How the nodes are linked:
GR: ku>LS, te>BS, fo>ZQ, du>TD, ro>JJ, pu>CR
SM: ku>GH, te>BR, fo>HP, du>HZ, ro>JB, pu>CM
QZ: ku>ZH, te>FZ, fo>SC, du>BH, ro>MM, pu>NZ
CD: ku>HG, te>MR, fo>BS, du>ZQ, ro>PC, pu>FC
MG: ku>JB, te>CM, fo>DG, du>GH, ro>BR, pu>LD
ZT: ku>NT, te>GN, fo>FQ, du>GP, ro>LJ, pu>LH
QB: ku>GM, te>ZZ, fo>CH, du>CD, ro>SB, pu>QQ
FC: ku>CH, te>GP, fo>SB, du>CF, ro>RC, pu>NT
LG: ku>FS, te>GB, fo>LQ, du>DP, ro>HF, pu>MZ
LC: ku>FQ, te>RQ, fo>LJ, du>QQ, ro>HH, pu>FM
JF: ku>QZ, te>DT, fo>BN, du>DS, ro>JH, pu>CP
PH: ku>LG, te>NJ, fo>RH, du>TL, ro>DH, pu>ZL
BZ: ku>JN, te>ZF, fo>LM, du>DC, ro>TB, pu>LQ
RP: ku>RG, te>JN, fo>SG, du>CJ, ro>DC, pu>TB
QS: ku>GL, te>-, fo>QN, du>GD, ro>QH, pu>-
JT: ku>RL, te>QS, fo>HB, du>GQ, ro>SR, pu>-
RC: ku>QB, te>BD, fo>FC, du>CR, ro>HQ, pu>ZJ
DD: ku>BF, te>NM, fo>QG, du>MG, ro>FH, pu>BP
LT: ku>ZQ, te>PC, fo>JJ, du>SN, ro>HG, pu>MR
SN: ku>NM, te>GR, fo>LP, du>FH, ro>BP, pu>PB
ZJ: ku>QQ, te>HH, fo>NT, du>ZZ, ro>FQ, pu>RQ
SC: ku>DS, te>JH, fo>JZ, du>MH, ro>QZ, pu>DT
LQ: ku>TL, te>DH, fo>GS, du>JG, ro>LG, pu>NJ
JQ: ku>NB, te>MB, fo>QL, du>-, ro>MT, pu>HP
MP: ku>LH, te>MJ, fo>FM, du>GN, ro>MC, pu>SG
HH: ku>ZT, te>PQ, fo>LC, du>PJ, ro>HS, pu>MP
BQ: ku>HZ, te>JB, fo>MB, du>QL, ro>GH, pu>BR
MR: ku>CF, te>RC, fo>GM, du>PB, ro>CH, pu>GP
CN: ku>CJ, te>DC, fo>MJ, du>FM, ro>RG, pu>JN
BN: ku>SC, te>PR, fo>MM, du>SQ, ro>JF, pu>LL
FM: ku>PQ, te>NH, fo>PF, du>HS, ro>MP, pu>GJ
TD: ku>TR, te>HR, fo>NM, du>QG, ro>LP, pu>LT
PR: ku>JH, te>CP, fo>NQ, du>QZ, ro>DT, pu>HB
CZ: ku>FR, te>HC, fo>MZ, du>PH, ro>JD, pu>JZ
MH: ku>CZ, te>ZH, fo>ZL, du>ZR, ro>BH, pu>MM
QL: ku>-, te>JC, fo>GZ, du>-, ro>JQ, pu>NG
QQ: ku>SF, te>ZT, fo>BD, du>FC, ro>PJ, pu>HS
RJ: ku>RP, te>BZ, fo>HN, du>CN, ro>RD, pu>DN
NT: ku>BD, te>LC, fo>PJ, du>HQ, ro>ZJ, pu>TG
GJ: ku>MJ, te>RJ, fo>RG, du>MC, ro>SG, pu>LM
MC: ku>PF, te>CN, fo>MP, du>TG, ro>BT, pu>RP
SD: ku>QL, te>GH, fo>MT, du>-, ro>HZ, pu>JB
JJ: ku>HR, te>CD, fo>GR, du>LP, ro>LT, pu>GM
TL: ku>DP, te>HF, fo>ZF, du>LM, ro>FS, pu>GB
HR: ku>SN, te>HG, fo>LS, du>FD, ro>ZQ, pu>PC
MQ: ku>JT, te>-, fo>GL, du>SJ, ro>QN, pu>-
DC: ku>GJ, te>NL, fo>RP, du>NH, ro>HN, pu>JG
ZL: ku>MZ, te>DS, fo>JD, du>GB, ro>MH, pu>QZ
NH: ku>MC, te>SG, fo>CJ, du>LH, ro>MJ, pu>RJ
TR: ku>DD, te>SN, fo>LD, du>TH, ro>FD, pu>ZQ
LL: ku>DT, te>HB, fo>GQ, du>JH, ro>CP, pu>MQ
JD: ku>NJ, te>SQ, fo>CZ, du>DH, ro>ZL, pu>SC
ZF: ku>JG, te>LG, fo>DN, du>NL, ro>TL, pu>DH
MM: ku>JZ, te>NQ, fo>QZ, du>HC, ro>BN, pu>GQ
LP: ku>FD, te>ZQ, fo>TD, du>DD, ro>SN, pu>HG
RD: ku>DC, te>TB, fo>RJ, du>RG, ro>JN, pu>ZF
NM: ku>LD, te>LS, fo>FD, du>CM, ro>TD, pu>JJ
JZ: ku>SQ, te>JF, fo>ZH, du>ZL, ro>SC, pu>PR
JG: ku>LM, te>FS, fo>TB, du>RJ, ro>DP, pu>HF
GM: ku>PC, te>FC, fo>CR, du>HG, ro>MR, pu>SF
FQ: ku>PJ, te>HS, fo>ZJ, du>SF, ro>ZT, pu>PQ
LS: ku>LP, te>LT, fo>BP, du>TR, ro>HR, pu>CD
GN: ku>LC, te>PF, fo>HS, du>ZJ, ro>TG, pu>BT
SG: ku>CN, te>RD, fo>GJ, du>BT, ro>RP, pu>BZ
HZ: ku>JQ, te>NG, fo>SD, du>-, ro>JC, pu>RT
NJ: ku>GB, te>MH, fo>FR, du>HF, ro>MZ, pu>DS
ZH: ku>HC, te>BN, fo>DS, du>JD, ro>JZ, pu>NQ
NG: ku>MB, te>DG, fo>GH, du>MT, ro>HP, pu>TH
DT: ku>FZ, te>SJ, fo>PR, du>MM, ro>NZ, pu>JT
SR: ku>GD, te>QH, fo>JT, du>LL, ro>GL, pu>-
RT: ku>HP, te>TH, fo>JB, du>MB, ro>DG, pu>DD
PQ: ku>GN, te>MC, fo>RQ, du>LJ, ro>LH, pu>MJ
FH: ku>CM, te>TD, fo>DD, du>BR, ro>LD, pu>LS
NQ: ku>JF, te>LL, fo>FZ, du>SC, ro>PR, pu>GD
CM: ku>MF, te>TR, fo>BF, du>RT, ro>QG, pu>LP
GL: ku>HB, te>NF, fo>SR, du>CP, ro>MQ, pu>-
DN: ku>TB, te>LQ, fo>DP, du>JN, ro>ZF, pu>PH
MJ: ku>BT, te>RP, fo>NH, du>PF, ro>CN, pu>RD
SF: ku>RC, te>NT, fo>ZZ, du>CH, ro>GP, pu>LJ
BP: ku>TD, te>JJ, fo>SN, du>LD, ro>LS, pu>BS
GH: ku>JC, te>RT, fo>BQ, du>JQ, ro>NG, pu>MF
ZZ: ku>FC, te>PJ, fo>HQ, du>MR, ro>SF, pu>ZT
GD: ku>CP, te>MQ, fo>RL, du>DT, ro>HB, pu>NF
HB: ku>SJ, te>QN, fo>GD, du>NZ, ro>JT, pu>-
BS: ku>LT, te>GM, fo>PB, du>HR, ro>CD, pu>SB
JB: ku>NG, te>MF, fo>SM, du>JC, ro>RT, pu>QG
GZ: ku>-, te>HZ, fo>NB, du>-, ro>QL, pu>GH
FZ: ku>BN, te>GQ, fo>JH, du>JZ, ro>NQ, pu>RL
QN: ku>SR, te>-, fo>MQ, du>RL, ro>QS, pu>-
LH: ku>TG, te>BT, fo>PQ, du>LC, ro>PF, pu>CN
CH: ku>CR, te>HQ, fo>MR, du>BS, ro>QB, pu>BD
HP: ku>BQ, te>MG, fo>NG, du>SD, ro>SM, pu>BF
QH: ku>MQ, te>-, fo>QS, du>HB, ro>NF, pu>-
BH: ku>JD, te>JZ, fo>MH, du>FR, ro>HC, pu>BN
CR: ku>CD, te>SB, fo>CF, du>LT, ro>GM, pu>ZZ
CP: ku>NZ, te>JT, fo>LL, du>FZ, ro>SJ, pu>QN
GS: ku>ZF, te>PH, fo>FS, du>TB, ro>LQ, pu>FR
TB: ku>NL, te>TL, fo>BZ, du>HN, ro>JG, pu>LG
LJ: ku>ZJ, te>TG, fo>ZT, du>BD, ro>LC, pu>PF
LD: ku>QG, te>LP, fo>FH, du>MF, ro>TR, pu>HR
DS: ku>BH, te>MM, fo>SQ, du>CZ, ro>ZH, pu>FZ
BD: ku>ZZ, te>FQ, fo>GP, du>SB, ro>QQ, pu>HH
GB: ku>RH, te>CZ, fo>DH, du>GS, ro>ZR, pu>BH
SJ: ku>GQ, te>SR, fo>CP, du>NQ, ro>RL, pu>QS
PJ: ku>GP, te>LJ, fo>QQ, du>RC, ro>NT, pu>GN
DP: ku>BZ, te>GS, fo>JG, du>RD, ro>DN, pu>RH
NZ: ku>NQ, te>RL, fo>DT, du>BN, ro>GQ, pu>SR
RL: ku>LL, te>GL, fo>SJ, du>PR, ro>GD, pu>QH
NL: ku>RJ, te>DP, fo>JN, du>SG, ro>LM, pu>FS
NF: ku>QN, te>-, fo>QH, du>JT, ro>-, pu>-
BR: ku>RT, te>QG, fo>MG, du>NG, ro>MF, pu>TR
SQ: ku>MH, te>QZ, fo>HC, du>MZ, ro>DS, pu>JH
TH: ku>MG, te>FH, fo>MF, du>SM, ro>BF, pu>NM
MB: ku>SD, te>SM, fo>JC, du>GZ, ro>BQ, pu>MG
PC: ku>PB, te>CH, fo>CD, du>GR, ro>CF, pu>RC
TG: ku>HH, te>FM, fo>GN, du>FQ, ro>RQ, pu>CJ
JC: ku>MT, te>HP, fo>HZ, du>NB, ro>MB, pu>DG
GQ: ku>PR, te>GD, fo>NZ, du>JF, ro>LL, pu>GL
HG: ku>GR, te>CF, fo>LT, du>BP, ro>PB, pu>CH
MZ: ku>ZR, te>BH, fo>NJ, du>RH, ro>CZ, pu>ZH
PB: ku>JJ, te>CR, fo>HG, du>LS, ro>BS, pu>QB
RG: ku>NH, te>HN, fo>CN, du>MP, ro>GJ, pu>NL
CF: ku>BS, te>QB, fo>PC, du>JJ, ro>CR, pu>HQ
DH: ku>HF, te>MZ, fo>PH, du>FS, ro>GB, pu>MH
JN: ku>HN, te>JG, fo>RD, du>GJ, ro>NL, pu>TL
MF: ku>DG, te>DD, fo>BR, du>HP, ro>TH, pu>FD
FR: ku>DH, te>ZL, fo>ZR, du>LG, ro>NJ, pu>SQ
FS: ku>DN, te>RH, fo>TL, du>BZ, ro>GS, pu>ZR
HN: ku>SG, te>LM, fo>DC, du>MJ, ro>RJ, pu>DP
BF: ku>BR, te>LD, fo>TH, du>JB, ro>CM, pu>TD
HQ: ku>SB, te>QQ, fo>RC, du>GM, ro>ZZ, pu>FQ
DG: ku>SM, te>BF, fo>RT, du>BQ, ro>MG, pu>FH
HF: ku>GS, te>ZR, fo>LG, du>DN, ro>RH, pu>CZ
FD: ku>FH, te>BP, fo>TR, du>BF, ro>NM, pu>GR
RH: ku>LQ, te>FR, fo>HF, du>ZF, ro>PH, pu>JD
CJ: ku>MP, te>GJ, fo>BT, du>PQ, ro>NH, pu>HN
GP: ku>HQ, te>ZJ, fo>SF, du>QB, ro>BD, pu>LC
PF: ku>RQ, te>CJ, fo>LH, du>HH, ro>FM, pu>RG
SB: ku>MR, te>SF, fo>QB, du>PC, ro>FC, pu>PJ
JH: ku>MM, te>NZ, fo>JF, du>ZH, ro>FZ, pu>SJ
ZQ: ku>BP, te>PB, fo>HR, du>NM, ro>GR, pu>CF
RQ: ku>HS, te>MP, fo>TG, du>ZT, ro>PQ, pu>NH
QG: ku>TH, te>FD, fo>CM, du>DG, ro>DD, pu>SN
BT: ku>FM, te>RG, fo>MC, du>RQ, ro>CJ, pu>DC
HC: ku>ZL, te>SC, fo>BH, du>NJ, ro>SQ, pu>JF
ZR: ku>PH, te>JD, fo>GB, du>LQ, ro>FR, pu>HC
NB: ku>-, te>SD, fo>-, du>-, ro>GZ, pu>BQ
MT: ku>GZ, te>BQ, fo>JQ, du>-, ro>SD, pu>SM
LM: ku>RD, te>DN, fo>NL, du>RP, ro>BZ, pu>GS
HS: ku>LJ, te>LH, fo>HH, du>NT, ro>GN, pu>MC

The rows follow the links: the fewer symbols apart two nodes are, the more alike their rows tend to be.

Each row is also shifted at random along 9 hidden directions that mean nothing.

Some nodes, each with a row of numbers:
LD: 251 -129 -468 -81 1 -164 280 -249 105 -15 270 18 154 36 350 151 -34 10 125 198 -49 12 118 230 111 390 35 75 173 -171 58 -235 112 113 0 163 -22 -32 0 222 -10 34 287 -143 -133 -255 -79 194 -97 286
TB: -530 -40 258 232 202 -49 -403 73 -25 -152 -35 -142 -93 -59 -320 -140 -85 -1 -52 0 -262 208 -502 -206 171 -78 81 -191 -360 290 218 163 -47 -90 5 -98 139 62 132 -195 64 0 -361 43 181 101 -354 -67 242 -21
FC: 844 180 222 -16 -36 199 429 -129 88 44 -92 215 149 -80 -368 52 -56 -41 -16 -98 175 -252 341 132 -210 54 -95 -71 170 -68 -36 -96 185 -95 2 25 -37 186 -523 105 11 31 20 148 -368 -56 -115 114 -210 28
JF: 585 -263 157 -286 -466 129 67 291 3 -142 -154 100 -148 199 246 -191 26 0 32 258 -149 -218 349 32 -247 -96 -143 18 234 174 -245 199 -11 168 -38 -136 144 56 161 27 255 -386 149 -58 -13 151 503 -278 -159 -277
MB: 322 207 99 67 92 -114 181 -247 42 -73 118 -17 184 -562 -467 214 68 -13 -135 49 259 -3 -222 47 30 233 168 -193 166 -333 185 -37 279 -170 -134 60 4 61 -972 65 -118 306 -26 168 -41 -50 22 116 -426 228
LT: 609 -41 -127 -190 31 68 262 -142 131 -290 112 -27 140 -195 134 -238 -46 2 304 140 -208 24 127 313 -114 66 119 151 204 -34 -259 -217 -26 30 144 109 -88 62 -95 105 101 -143 -154 -66 -345 -251 373 183 63 180
ZR: -32 -189 -180 -222 -424 39 65 13 116 -110 -21 106 -78 221 372 4 -84 9 -305 316 87 -226 378 140 -46 282 -216 -161 333 70 -57 162 222 134 -39 7 236 -114 162 183 299 -286 370 -48 82 40 37 -209 -274 -125
ZL: -461 -57 -242 -227 -191 121 49 76 -44 -54 -75 -42 -137 269 405 -90 -58 10 134 127 -76 -70 236 39 38 142 -204 36 370 -131 -135 60 51 155 86 129 98 -250 287 43 193 -215 173 -89 -46 24 -44 -154 103 -192
NT: -407 -204 425 151 33 111 -314 -39 -19 256 -26 -185 -202 -9 0 -75 114 19 -89 -218 88 311 -434 150 -132 -444 18 157 545 -50 -406 55 82 -99 113 52 -222 -424 -622 -106 -168 163 355 -37 233 47 453 133 -564 -63
GR: 374 -16 -314 -77 62 26 18 -231 -58 -43 95 -54 96 115 72 -12 -144 19 21 -27 -12 10 81 245 123 105 -121 93 158 -76 -36 -218 14 50 138 182 -119 -230 272 145 30 -9 22 86 -81 -251 -193 206 198 170
CN: 443 396 -165 -203 -51 -156 -432 129 -157 -260 -86 -224 6 -667 -152 47 205 20 -349 53 390 56 -337 -231 129 -30 161 -147 -181 -379 119 191 -101 -109 -138 -70 57 -187 -100 -169 1 170 -408 164 515 151 455 -262 121 -70
SJ: -215 39 -9 -466 -264 144 85 317 -359 -436 -167 -112 -144 -295 -429 -299 82 -13 561 234 -365 -212 -195 -88 -252 -252 80 185 33 -259 -214 190 -154 124 -28 -124 53 73 -328 -38 92 -314 -396 126 100 196 953 -316 280 -281
HG: 162 -100 -288 -139 36 57 256 -183 278 -259 166 139 124 -66 22 -227 -94 -11 172 123 -303 -85 -28 422 -306 -107 231 242 -388 279 -329 -207 -119 -5 178 -129 -101 345 -4 209 49 -281 -79 -251 -66 -254 637 247 149 217
GP: -693 330 -146 -45 105 167 82 -197 -147 155 -58 41 22 -123 -468 119 -19 -17 -76 -307 317 -150 -94 145 -136 -236 -31 158 6 -304 -156 -82 44 -131 94 33 -227 -153 -472 120 -222 149 43 184 157 -24 225 143 6 -7
HS: -436 -27 48 27 -92 -93 286 110 -173 254 47 238 90 65 -194 188 133 -15 57 -141 148 -294 401 -64 -207 -281 78 237 -303 47 26 -80 -223 64 -193 -172 -187 322 91 149 -321 58 71 160 -74 87 425 7 -72 6
TG: 417 -219 55 24 -173 -118 -336 117 -6 234 -6 -57 -181 60 137 130 172 9 -254 0 104 130 -433 -29 -106 -244 14 66 15 11 -123 168 17 0 -90 -165 -34 -178 -263 -79 -104 83 445 -198 589 139 475 -66 -430 -85
ZH: 11 138 137 -71 -77 173 282 196 82 9 -179 149 20 202 324 -117 -7 -11 125 -43 52 -182 752 -128 -73 53 -126 -30 77 86 -64 -1 -111 72 26 38 70 169 512 -57 141 -174 -166 14 -514 78 -239 -163 228 -207
JG: -224 -176 84 21 81 -107 -328 238 96 -319 45 -111 -14 -39 408 -406 24 36 63 100 -324 189 107 -61 32 -239 229 103 -455 505 -114 1 -459 73 55 -130 6 187 1023 -142 112 -247 -547 -94 -81 -32 341 -74 473 18
QS: -449 -166 -382 -381 -450 -28 38 203 -400 -92 -53 50 -189 179 -310 118 -7 -6 165 293 -201 -371 -203 -90 -119 -21 -152 107 -123 -185 80 241 31 218 -165 -180 148 -5 -103 166 36 -270 237 65 524 215 507 -326 69 -241
GQ: -324 -47 67 132 68 141 -483 199 26 241 -208 -116 -330 422 185 -73 -31 2 -58 -198 -135 239 -522 -190 27 -268 -157 7 -178 184 -112 228 -37 -38 158 -94 73 -234 236 -280 68 -58 197 -323 477 195 -272 -130 174 -304
NG: -416 -583 -381 -225 -379 -281 54 -168 -502 -70 355 23 63 137 -349 176 -69 34 21 296 -179 -286 13 349 -14 -101 -56 319 141 -26 68 -137 -44 290 -201 -26 -202 -155 103 508 -219 -105 333 415 313 -174 741 136 -225 275
NQ: 1058 -95 466 67 -289 149 -160 290 166 148 -281 173 -118 351 279 -69 -5 -6 -450 -53 191 -114 481 -159 -115 -117 -262 -232 37 419 -45 239 7 4 -51 -151 163 62 483 -154 239 -176 115 -10 -33 205 -255 -251 -169 -307
HN: 222 -132 -13 -52 10 -228 -231 176 32 -109 74 -355 -104 -240 670 -37 226 40 235 276 -126 442 -309 -223 283 302 142 -92 501 -325 47 113 50 91 -73 173 150 -302 -106 -269 96 134 60 -271 30 66 36 -183 -189 -23
NM: -104 119 -39 71 273 25 -31 -293 -48 -166 107 -148 105 -272 -420 -51 -120 -2 88 -49 -72 145 -384 152 130 80 75 -35 84 -151 63 -146 120 -116 113 153 -84 -131 -402 35 -38 150 -229 152 -65 -184 -198 235 97 229
BS: 646 56 -324 -217 128 123 242 -207 155 -183 74 -207 2 -163 249 -121 -19 -6 553 155 -287 251 -418 243 27 319 56 87 537 -453 -236 -163 239 3 238 273 7 -232 -695 -32 136 -2 149 -362 -169 -225 29 176 -24 119
MT: 155 47 -192 173 209 -200 -63 -157 288 181 197 3 137 -121 489 127 133 24 -235 -127 263 225 31 115 46 1 228 94 -170 40 -73 -204 -117 -84 26 19 -170 10 172 9 -176 231 151 -239 42 -168 105 230 -141 258
PB: -78 216 -59 286 446 113 -37 -364 493 237 60 -147 1 -3 501 47 -31 2 -84 -228 182 482 -335 175 163 292 32 -121 405 -182 -165 -157 323 -229 302 303 -26 -320 -509 -152 35 297 341 -451 -129 -198 -694 320 -250 152
MQ: 112 -243 537 106 -2 102 -146 399 -98 -35 -188 1 -205 216 -289 -271 5 -25 394 -10 -540 50 -289 -286 -157 -397 35 46 -365 424 -19 205 -213 42 -18 -254 89 318 136 -262 53 -210 -269 -78 -3 250 89 -180 235 -255
BF: 802 -252 491 -23 -104 -86 -50 -133 19 -352 146 -182 122 -561 -112 -204 73 39 -105 245 19 178 28 250 -4 30 161 -122 719 -41 -122 -43 149 -37 -76 138 -62 -160 -562 52 64 78 -167 320 -298 -140 507 117 -591 241
BQ: 157 322 439 359 462 -71 85 -113 55 24 56 20 307 -430 -330 -12 63 -1 -45 -338 235 124 265 -111 99 -111 255 -54 -271 91 188 -244 -205 -215 -38 61 -215 287 72 -114 -247 353 -637 319 -543 -114 -326 250 164 270
LP: 408 -357 276 310 163 7 -310 -233 73 77 111 -103 -46 244 -194 -67 -204 12 -141 -59 -252 289 -485 194 132 -65 -96 -83 120 352 31 -58 172 -68 129 63 -49 -194 -102 -11 35 62 168 7 95 -170 -474 293 -186 198
CP: 329 -107 660 -163 -314 177 -333 376 -360 -261 -284 -73 -136 -123 -403 -370 32 14 -108 -7 -19 -149 269 -118 -174 -547 -124 1 182 226 -188 253 -242 51 -71 -135 -35 -92 317 -124 116 -242 -507 519 -16 230 605 -299 71 -319
CH: -84 -118 -579 -85 -146 63 118 -297 -51 284 88 191 -23 528 -78 280 -211 -11 -211 -67 87 -256 -60 328 -59 60 -297 153 -65 -24 -43 -121 190 73 93 8 -87 -188 19 339 -57 -71 649 -69 390 -151 -168 194 -56 76
FH: -327 -375 -106 -15 -177 -150 -26 -291 -110 -90 271 35 77 -7 -278 77 -117 23 -280 186 -10 -113 -39 375 -12 -1 -11 53 172 124 12 -94 131 65 -68 -1 -97 -116 -149 363 -70 -36 252 275 179 -185 337 203 -373 284
FZ: 580 -109 629 -13 -204 209 66 327 -150 -17 -269 61 -92 200 -151 -186 -21 -13 158 -7 -128 -142 412 -219 -98 -149 -228 -117 291 177 -5 169 -22 69 -62 -33 105 88 155 -149 162 -173 -189 234 -383 207 -181 -234 -10 -299
LS: -176 -188 22 113 178 13 201 -304 198 4 196 -110 33 -22 139 -14 -65 2 267 103 -217 267 -279 250 78 285 66 -13 536 -137 -81 -157 301 -33 127 243 -19 -144 -673 60 6 108 308 -196 -261 -207 -238 283 -364 236
LJ: -700 39 -222 124 -18 -51 -249 -48 93 413 32 148 -76 170 135 217 105 10 -552 -296 426 -52 -88 115 -197 -415 51 215 -445 158 -214 9 -146 -90 7 -223 -216 -48 145 102 -268 96 430 -160 609 48 474 96 -198 -18
QQ: 922 379 74 16 240 209 34 16 -95 125 -209 -6 5 -50 -480 7 -20 -36 236 -326 12 2 -309 -123 -73 -195 -52 53 -242 -184 -11 -53 -36 -147 113 -14 -106 39 -322 -188 -91 138 -232 1 21 34 -230 76 337 -101
GN: -283 -110 -327 -107 -113 -127 -3 85 -256 279 58 -22 -106 170 41 254 137 0 177 -23 4 -44 -253 -65 -30 -124 -22 261 -33 -277 -9 2 -63 119 -99 -46 -119 -133 -136 62 -241 102 410 -106 404 86 362 -33 -84 -53

Start, symbols taken left to right, then the node you end at.
Answer with the node's name.
452 -344 311 399 121 -193 -143 -181 180 299 191 -33 36 161 212 183 10 15 -276 -39 61 313 -147 67 178 130 -10 -139 284 204 148 -79 194 -45 -60 91 -42 -126 -161 -14 -95 283 419 -64 -43 -114 -495 241 -564 249
du fo pu te ro ro -> BF
-100 -25 5 -296 -180 183 -413 84 -354 -423 -175 -281 -188 -89 -337 -318 -158 16 31 150 -208 -3 -294 20 106 -106 -211 -63 326 -111 -86 208 32 59 112 87 94 -445 120 -60 270 -243 -355 321 247 54 155 -206 315 -207
du pu pu fo ku du -> GB
-32 -111 -65 -61 11 86 521 -100 21 202 91 91 128 261 485 7 19 11 392 -89 17 -52 709 212 -63 76 -85 282 562 -166 -232 -331 -38 145 84 264 -234 -55 157 165 -109 16 262 -13 -667 -207 -2 212 -107 105
ro du te pu fo ku -> ZZ
-104 21 92 251 209 -12 -99 -309 191 110 117 -27 127 -16 192 29 -76 29 -395 -174 299 186 189 218 162 88 -21 -98 267 101 -16 -182 104 -118 103 197 -127 -225 132 70 -34 197 66 111 -208 -224 -418 288 -202 240
fo te fo ku fo fo -> TD
-270 -53 -500 149 397 -175 252 -217 53 157 268 -33 124 214 178 167 -69 -8 538 -29 -377 198 -324 23 218 283 126 197 -311 -103 205 -319 -43 59 85 138 -87 131 95 49 -185 163 128 -328 -139 -243 -529 313 346 310
du du ku te te du pu -> RT
-468 77 235 -75 -188 43 -34 33 52 -305 -63 52 72 -238 26 -181 -38 20 -411 125 252 -182 601 42 -18 42 -16 -210 166 173 -23 107 -19 -14 -59 0 97 28 333 78 196 -165 -337 345 -249 36 140 -161 -66 -51
ku ro du fo ro du ku fo -> GJ
-69 96 481 -7 -211 213 -226 82 8 22 -248 -54 -106 -10 236 -113 9 26 -524 -89 485 -9 552 -29 47 -23 -277 -271 758 -29 -149 195 163 -58 21 159 70 -427 126 -91 209 -8 9 311 -185 139 -205 -206 -343 -269
te pu ro ku du ro fo fo -> QZ
4 94 77 -115 -301 76 -317 -32 -90 -241 -140 5 -47 -93 -244 -30 -146 13 -704 117 353 -218 218 25 98 102 -255 -351 176 75 122 252 185 -41 -62 -9 190 -256 205 90 271 -131 -129 414 245 89 -163 -224 -90 -136
fo ku ku du pu pu -> GB
-667 136 -69 174 20 106 121 108 217 339 -149 303 -109 464 35 177 -55 -42 -149 -176 61 -195 72 -186 -141 -25 -98 -65 -608 277 94 137 16 -56 14 -228 150 344 179 -38 1 -83 275 -313 174 200 -456 -115 126 -219
te du te ku te te fo du -> GQ
80 104 43 33 -57 -269 162 142 314 -58 99 91 145 -380 580 114 276 14 -218 190 307 10 468 -188 14 280 294 -168 -88 -24 120 45 -67 -15 -237 -73 135 319 94 -62 -1 106 -48 -162 -217 84 215 -173 -293 68
te ku du fo ro du -> PF
-456 -137 -391 -262 -130 -179 -72 128 26 -460 142 -44 -38 -272 -11 -181 42 5 196 405 -425 -52 -398 24 -112 -2 320 95 -569 128 -27 121 -188 94 -58 -255 156 310 101 65 107 -307 -244 -220 370 30 793 -168 269 40
du ro ro te ku ku ku -> GJ
-177 -146 411 35 -345 188 -16 39 52 -5 -171 215 -109 232 -311 -20 -151 -18 -501 76 134 -309 289 59 -169 -35 -267 -283 164 338 14 270 262 -24 -63 -137 200 46 -132 114 212 -223 201 227 52 175 -155 -172 -379 -210
fo ro fo pu te ro ro ku -> FZ
760 329 -428 -212 -161 160 -140 -17 312 -182 -215 89 -108 6 57 23 -134 -29 -435 156 137 -148 -287 -7 -46 316 -151 -330 -361 1 30 262 267 -112 107 -141 372 8 -94 -60 405 -230 102 -336 523 98 -277 -232 162 -216
pu ro ro fo te -> BN
340 343 -221 -115 -36 46 107 -29 -218 258 -113 50 36 -38 -194 292 83 -16 -84 -227 427 -188 93 -88 -4 -16 -147 61 64 -455 65 -36 47 -33 -62 57 -121 -176 -225 33 -181 220 154 146 158 67 -40 -31 9 -90
ro fo pu fo te fo -> FM
